Here is a tiny trained network, its code and every weight. The questions are about switching its units off for an input and a target symbol, where a switched-off unit gives its printed mean instead of its output.

import numpy as np


def w(rows, s, z=0):
    codes = np.array(rows[::2]) - 128.0
    scale = np.full(codes.shape[1], s)
    scale[-1] = z or s
    return codes * scale


def f(y):
    return np.maximum(y, 0)


def softmax(a):
    e = np.exp(a - a.max(-1, keepdims=True))
    return e / e.sum(-1, keepdims=True)


def log_softmax(a):
    a = a - a.max(-1, keepdims=True)
    return a - np.log(np.exp(a).sum(-1, keepdims=True))


def net(x, mask):
    ids = ['ΣΦΩαγδηθμξψ'.index(c) for c in x.split()]
    T = len(ids)
    res = E[ids] + P[:T]
    q, k, v = (res @ M[0].T for M in (Q, K, V))
    z = softmax(np.where(np.tri(T) > 0, q @ k.T / 2**0.5, -1e9)) @ v
    res = res + np.where(mask[0], z, O[0][:, -1]) @ O[0][:, :-1]
    y = f(res @ A[0][:, :-1].T + A[0][:, -1])
    res = res + np.where(mask[1:9], y, B[0][:, -1]) @ B[0][:, :-1]
    return log_softmax(res[-1] @ U[:, :-1].T + U[:, -1])


Q, K, V, O, A, B = {}, {}, {}, {}, {}, {}
E = w([
[164,167,92,162,60],'Σ',
[155,180,224,92,65],'Φ',
[115,62,134,117,156],'Ω',
[91,103,96,30,123],'α',
[247,173,35,141,22],'γ',
[175,164,65,173,56],'δ',
[208,66,78,190,86],'η',
[149,216,33,62,139],'θ',
[125,68,165,131,148],'μ',
[202,199,138,22,126],'ξ',
[206,73,88,112,113],'ψ',
],0.015)
P = w([
[193,194,131,170,138],'0',
[158,108,137,62,63],'1',
[19,86,114,112,8],'2',
[92,228,168,181,148],'3',
[162,136,161,2,82],'4',
[8,101,119,113,22],'5',
],0.012)
Q[0] = w([
[91,121,28,253,149],'h0',
[173,137,126,124,148],'h0',
],0.023)
K[0] = w([
[247,11,78,251,117],'h0',
[146,200,120,96,96],'h0',
],0.019)
V[0] = w([
[86,69,2,137,213],'h0',
[142,248,55,107,149],'h0',
],0.0088)
O[0] = w([
[110,122,1,191,211,3],'h0',
[158,207,87,128,169,209],'h0',
],0.0065,0.0052)
A[0] = w([
[147,94,42,93,110,71],'n0',
[206,201,150,148,162,191],'n1',
[72,63,149,239,128,3],'n2',
[190,139,212,200,152,135],'n3',
[76,95,147,189,89,144],'n4',
[97,43,91,58,252,145],'n5',
[168,199,147,167,198,14],'n6',
[203,134,110,129,117,184],'n7',
],0.014,0.0056)
B[0] = w([
[201,86,81,156,127,192],'n0',
[67,78,101,178,193,246],'n1',
[185,190,180,2,176,149],'n2',
[156,134,58,106,138,180],'n3',
[123,125,131,222,136,176],'n4',
[88,134,18,170,103,153],'n5',
[182,129,154,79,55,164],'n6',
[117,178,176,121,113,220],'n7',
],0.018,0.012)
U = w([
[91,149,160,135,92,114],'Σ',
[128,152,141,48,101,161],'Φ',
[61,57,109,121,114,59],'Ω',
[157,144,67,70,99,105],'α',
[139,183,131,171,109,36],'γ',
[116,176,132,160,104,80],'δ',
[183,194,110,145,86,2],'η',
[122,181,85,158,218,203],'θ',
[127,2,156,118,137,120],'μ',
[98,150,176,114,181,243],'ξ',
[203,110,142,109,151,81],'ψ',
],0.0095,0.0074)

Each question gives the input, a string of symbols that net reads in full, and the target symbol t.
The units are the heads (2 rows each of Q, K, V and O) and the neurons (one row each of A and B). Each row of codes is followed by its name. A weight is (code - 128) times the scale printed after its matrix; where a second scale follows, it is the last column's (O, A, B and U).
mask holds one flag per unit, heads first, then neurons. A switched-off unit (its flag False) gives its mean, the last column of its rows in O or B, instead of its output. The means were averaged over made-up inputs and are rounded, as every weight is.
A unit's drop is (log p(t) with every unit on - log p(t) with that unit switched off) / (log p(t) with every unit on - log p(t) with every unit switched off).
The circuit of an input: a set's keep is (log p(t) with only the set's units on - log p(t) with every unit switched off) / (log p(t) with every unit on - log p(t) with every unit switched off). Starting from all 9 units, units are removed one at a time, each time the one whose removal leaves the highest keep (on an exact tie, the one counted first), for as long as the keep stays at least 0.8.
circuit, biggest first: the units of the circuit, biggest drop first
unit that matters most: the unit with the biggest drop
k most important neurons: the k neurons with the biggest drops, biggest first
drop when u is switched off: that unit's drop, to one decimal
input θ Φ ψ μ μ, target Φ: 3 most important neurons	n1, n0, n4
input η ψ α ψ ψ, target α: circuit, biggest first	h0, n1, n5
input θ γ ψ Φ γ, target Φ: 2 most important neurons	n4, n7
input μ μ Ω, target θ: 4 most important neurons	n4, n2, n5, n6
input γ θ γ μ η, target θ: 2 most important neurons	n1, n6
input θ η μ Φ Ω, target Φ: circuit, biggest first	h0, n1
input θ Φ Ω η Ω, target Φ: circuit, biggest first	n1, h0
input θ Ω γ Φ, target θ: unit that matters most	n3
input ξ η Ω ψ α, target α: 3 most important neurons	n1, n5, n4
input δ Ω θ γ η, target θ: 2 most important neurons	n6, n1
input μ θ δ η μ, target θ: 2 most important neurons	n5, n6
input ψ μ γ, target η: drop when n0 is switched off	0.3
input θ δ δ θ μ, target θ: drop when n5 is switched off	0.2
input θ Σ Ω Ω Σ, target θ: drop when h0 is switched off	1.4
input θ η θ Φ ψ, target Φ: most important neuron	n4
